Below is a small trained network, with its code and all its weights. Each question gives an input and a target symbol and asks what happens when units are switched off, that is, made to give their printed mean instead of their output.

import numpy as np


def w(rows, s, z=0):
    codes = np.array(rows[::2]) - 128.0
    scale = np.full(codes.shape[1], s)
    scale[-1] = z or s
    return codes * scale


def f(y):
    return y / 2 * (1 + np.tanh(0.7978845608 * (y + 0.044715 * y**3)))


def softmax(a):
    e = np.exp(a - a.max(-1, keepdims=True))
    return e / e.sum(-1, keepdims=True)


def log_softmax(a):
    a = a - a.max(-1, keepdims=True)
    return a - np.log(np.exp(a).sum(-1, keepdims=True))


def net(x, mask):
    ids = ['ΓΛβδεημξπσψ'.index(c) for c in x.split()]
    T = len(ids)
    res = E[ids] + P[:T]
    r = res
    for j in range(2):
        rows = slice(2 * j, 2 * j + 2)
        q, k, v = (r @ M[0][rows].T for M in (Q, K, V))
        z = softmax(np.where(np.tri(T) > 0, q @ k.T / 2**0.5, -1e9)) @ v
        o = O[0][rows]
        res = res + np.where(mask[j], z, o[:, -1]) @ o[:, :-1]
    y = f(res @ A[0][:, :-1].T + A[0][:, -1])
    res = res + np.where(mask[2:10], y, B[0][:, -1]) @ B[0][:, :-1]
    return log_softmax(res[-1] @ U[:, :-1].T + U[:, -1])


Q, K, V, O, A, B = {}, {}, {}, {}, {}, {}
E = w([
[85,201,90,180],'Γ',
[62,75,132,130],'Λ',
[63,160,78,98],'β',
[187,77,37,178],'δ',
[62,189,130,223],'ε',
[205,162,252,219],'η',
[189,154,139,52],'μ',
[202,83,52,115],'ξ',
[119,249,216,74],'π',
[2,123,107,241],'σ',
[72,77,191,94],'ψ',
],0.0076)
P = w([
[9,120,67,1],'0',
[124,151,133,96],'1',
[125,146,141,127],'2',
[144,149,134,158],'3',
[188,159,124,185],'4',
[195,155,123,203],'5',
[190,144,132,213],'6',
],0.0057)
Q[0] = w([
[44,23,50,97],'h1',
[75,206,198,28],'h1',
[2,116,113,84],'h2',
[77,50,92,53],'h2',
],0.027)
K[0] = w([
[37,48,31,176],'h1',
[71,226,126,3],'h1',
[100,139,54,24],'h2',
[50,170,30,124],'h2',
],0.024)
V[0] = w([
[155,36,133,2],'h1',
[164,61,253,118],'h1',
[174,254,35,114],'h2',
[161,79,64,192],'h2',
],0.013)
O[0] = w([
[157,196,4,104,164],'h1',
[227,198,169,146,92],'h1',
[136,67,89,45,199],'h2',
[90,94,39,144,3],'h2',
],0.011,0.0047)
A[0] = w([
[125,115,114,39,108],'n1',
[72,196,146,189,103],'n2',
[94,51,106,119,147],'n3',
[127,172,52,194,136],'n4',
[88,103,190,46,132],'n5',
[251,110,72,149,2],'n6',
[213,153,78,83,226],'n7',
[21,174,149,204,65],'n8',
],0.014,0.0041)
B[0] = w([
[224,73,174,75,196],'n1',
[185,156,129,128,146],'n2',
[157,65,179,168,163],'n3',
[211,172,17,173,153],'n4',
[103,205,86,64,199],'n5',
[223,80,63,43,157],'n6',
[2,132,192,193,245],'n7',
[101,119,50,101,155],'n8',
],0.019,0.012)
U = w([
[175,124,136,88,43],'Γ',
[228,162,21,124,169],'Λ',
[196,95,134,65,87],'β',
[205,53,91,177,142],'δ',
[130,117,103,78,60],'ε',
[250,186,238,169,21],'η',
[44,119,254,146,254],'μ',
[154,111,116,133,10],'ξ',
[166,236,136,46,136],'π',
[41,112,7,74,64],'σ',
[110,218,111,233,204],'ψ',
],0.0047,0.0042)

Each question gives the input, a string of symbols that net reads in full, and the target symbol t.
The units are the heads (2 rows each of Q, K, V and O) and the neurons (one row each of A and B). Each row of codes is followed by its name. A weight is (code - 128) times the scale printed after its matrix; where a second scale follows, it is the last column's (O, A, B and U).
mask holds one flag per unit, heads first, then neurons. A switched-off unit (its flag False) gives its mean, the last column of its rows in O or B, instead of its output. The means were averaged over made-up inputs and are rounded, as every weight is.
A unit's drop is (log p(t) with every unit on - log p(t) with that unit switched off) / (log p(t) with every unit on - log p(t) with every unit switched off).
The circuit of an input: a set's keep is (log p(t) with only the set's units on - log p(t) with every unit switched off) / (log p(t) with every unit on - log p(t) with every unit switched off). Starting from all 10 units, units are removed one at a time, each time the one whose removal leaves the highest keep (on an exact tie, the one counted first), for as long as the keep stays at least 0.8.
units of the circuit, in order: the units of the circuit, biggest drop first
most important unit: the unit with the biggest drop
top k neurons: the k neurons with the biggest drops, biggest first
which heads matter: for each layer, one digit per head in row order, 1 if its drop is at least 0.15 and else 0, layers parted by /
input Λ ψ σ σ, target σ: top 2 neurons	[n8 n1]
input π δ μ ψ, target π: units of the circuit, in order	[h2 n5]
input ψ Λ μ μ Λ β ξ, target δ: which heads matter	11
input ψ μ μ μ Γ, target ψ: units of the circuit, in order	[n1 h1]
input ψ ψ Λ, target ψ: most important unit	h1
input ξ σ ψ Γ, target Λ: which heads matter	01
input β Γ μ ψ, target β: units of the circuit, in order	[n7 h1 n1 h2]
input π ψ Λ, target π: which heads matter	01
input σ μ μ ε, target ψ: units of the circuit, in order	[h1 n1 n4]
input μ μ σ β π, target π: units of the circuit, in order	[h1 n5 h2]
input μ μ Λ ψ ψ β Γ, target Λ: top 2 neurons	[n7 n4]
input π ψ η π, target ψ: which heads matter	11
input μ ψ ε Λ ε Γ, target σ: which heads matter	10
input ψ Λ δ ψ β, target Λ: most important unit	h2
input σ μ μ π π μ, target π: units of the circuit, in order	[h1 n5 h2]
input ε ψ ε β β Λ Γ, target σ: units of the circuit, in order	[n8 h2]
input β π ψ σ μ, target μ: which heads matter	00
input π δ μ ξ, target δ: units of the circuit, in order	[h2 n3 n5 n4]
input ψ μ ψ ε β ψ μ, target ψ: top 2 neurons	[n7 n1]
input ε π ε, target π: top 2 neurons	[n7 n5]
input β ψ β, target β: top 3 neurons	[n7 n1 n3]
input Λ ψ μ ψ ψ ξ ψ, target ψ: most important unit	n1
input σ ε Λ μ Γ, target ψ: units of the circuit, in order	[n1 n4]
input μ Λ μ ψ μ, target ψ: top 2 neurons	[n1 n7]
input σ σ β, target σ: units of the circuit, in order	[n8 h1 h2]
input μ ξ ψ ξ, target Λ: units of the circuit, in order	[h2 n4 h1]
input ψ σ δ, target δ: most important unit	h2
input μ β Γ ε, target σ: units of the circuit, in order	[h1 n8]
input μ π δ, target δ: top 3 neurons	[n7 n3 n5]
input ψ ξ β, target ψ: top 2 neurons	[n7 n1]
